[128 = 0]

[ 38 106 114 168 126 145 142 150 146 145 140 151 101 182 123  80 138 135
  98 134 137 131 135 154  79 111 106 140 174 172 150 178 114 128  92 177
 105 147 157 115 126 122 140 123  88 119  43 130 118 196 129 151 102 154
 119 140 143  94 131 177 128 155  96 125  76 118 210] : D.TQ
[116 134 140 112 108 102 124 184 144 125 171 162 123 131 133  92 130 133
  89 169 155 115 126 144 104 128 163  98 147 114 132 167 196 128 119 144
 130 163 156 150  98 113 192  96 132 139  76 110 119 150 127 177 114  87
 136 108 157 133 118 198  97 131 137 119 147 112 104] : E.RF
[ 91 146 128 127 136 114 103 177 120 149 125 151 129 120 139 129 147 130
  82 153 156 118 126 135  91 118 158 124 175 155 115 183 177 149 103 122
 139 189 160 143 119 124 167 140 155 120  98  70 128 167  92 143  95  56
  49 101 149  94 122 180 120 182 180 102 137 116 176] : E.RF
[ 81 133 158 130  95 120 127 153 128 132 155 156 129 132 177  94 131 132
 111 161 128  94 150 131 121 104 156 110 156  92 105 145 164 136 138 155
 129 150 138 168  82 149 193 122 140 153  66 102 114 155  91 153 110 107
 109 118 140 138  87 153 116 157 112 136 174 128  59] : E.MM
[ 77 105 135 117 145 147 153 180 108 135 171 166 112 160 129  73 129 122
  45 160 184  98 162 138  86 101 138 104 171 108 123 184 196 132  91 106
 131 209 185 145  64 135 217 132 112 154  33  90 108 167 127 140 103 109
  63 102 148 112 112 186  78 162 144 133 156 137 139] : E.MM
[104 130 190 128 115 105 150 171 131 125 156 166 129 118 148  88 111 125
 108 151 150  90 141 138  99 109 151 120 150 104 110 147 161 137 125 126
 124 181 179 152  91 137 193 155 133 126  91  92 160 147 140 133 122  90
  87 114 153 129 102 183  89 137 158 123 175 118 126] : E.MM
[120 114 150 110 114 146 131 134 109 134 171 153 136 128 150  61  65 129
 102 180 167  89 139 100  87 117 135 128 165 121 115 169 163 141 105 128
 111 167 157 149 104 126 203 160 123 142  73 101 135 146 107 154 111  88
 122 123 119 120 114 195 135 130 155 117 179 112 133] : E.MM
[ 66 109 125 167 154  95 130 162 135 142 123 141 113 168  96  90 150 106
  94 132 141 115 141 159  77 114 106 142 158 152 136 167  94 125 104 129
 109 147 118 100 111 127 123 128  97 126  70 115 107 186 146 152 126 194
  81 116 151 108 136 162 106 150  94 147  88 125 172] : D.PG
[113 135  95 113 171 129 152 153 138 150 148 155 117 130  86 114 145 131
  87 169 199 110 131 132  63 151 118 147 233 162 112 180 153 115  76 116
 171 171 166 131 131  95 153 147 127 116 110  90 104 173 123 152 121  70
 112  85 132  98 181 190 129 143 169 129 101 128 164] : E.RF
[101 134 122 115 125 133 139 173 134 143 137 151 123 129 131 109 124 127
  83 162 168 106 136 139  71 123 129 146 191 144 118 174 149 144 115 124
 142 174 171 147 124 122 153 143 130 112  89  88 124 189  99 121 107  78
 106  92 134  93 150 181 120 121 166  99 160  89 156] : E.MM
[ 70 116 104 135 152 112 113 154 161 147 132 147 125 149 120  80 140 127
  99 127 145 133 130 146  71 118  98 141 173 148 155 181  73 117  95 129
 110 143 147 127 136 103 117 141  89 100  52 115 126 166 164 148 122 180
 146 109 168  94 144 175 116 140 126 138 106 125 164] : D.PG
[ 77 117 114 118 167  95 130 161 138 140 179 147 115 128 135  89 132 121
  69 160 179  98 123 143  83 134 127 123 186 119 104 168 158 134  97 134
 143 174 178 153  89 112 161 124 133 130  78  96 125 185 119 159  98 101
  97 109 151 104 135 169 123 145 153 103 149 135 160] : E.RF
[102 129 156 133 131 140 141 150 102 141 143 142 121 151 163  86 120 134
  78 132 153  77 139 150  91 103 146 122 161  98  99 189 169 161 129 122
 131 168 156 171 100 138 190 132 123 146  58  67 112 150  60 168 101  82
  84 101 134 105 120 159  95 125 139 154 159 134 135] : E.MM
[ 66 109 126 166 131 147 166 176 139 155 117 143 114 151 126  85 140 113
  68 123 128 133 142 155  90 105  92 142 140 168 162 151 124 121 110 150
 103 146 167 132 112 137 132 129 119 117  74 120 122 173 123 149  98 158
  98 115 141 112 131 172 112 140 123 106 106 139 178] : D.TQ
[ 78 100 148 158 134 119 161 171 169 142 129 138 127 147 123  68 127 123
  87 131 152 133 156 163  73  98 116 127 143 163 130 174 113 100 100 140
 123 151 148 133 120 140 134 171 107 127  55 123  91 188 141 155 124 164
 137 109 159 106 100 152  84 147  94 122  99 119 156] : D.PG
[ 89  93 177 202 115  95 103 147 152 129 125 134 123 157 166  38 143 156
 135 100 114 151 120 189  99  83 133 114 104 144 133 178 131  82 130 173
 113 114 135 141  93 154 156 111 121 128  55 115  81 142 129 167 115 166
 197 145 155 129 123 148  68 138  42 162  71 137 125] : D.PG
[ 48 105 129 150 138 130 126 184 143 146 141 136 107 180 126  59 150 130
  75 122 143 127 170 155  87 102 121 136 148 153 159 203 119 121 115 137
  96 185 204 127  94 129 152 124  80 127  28 121  68 184 135 131 104 161
  26 126 153 101 123 168 103 170 100 109 117 118 158] : D.TQ
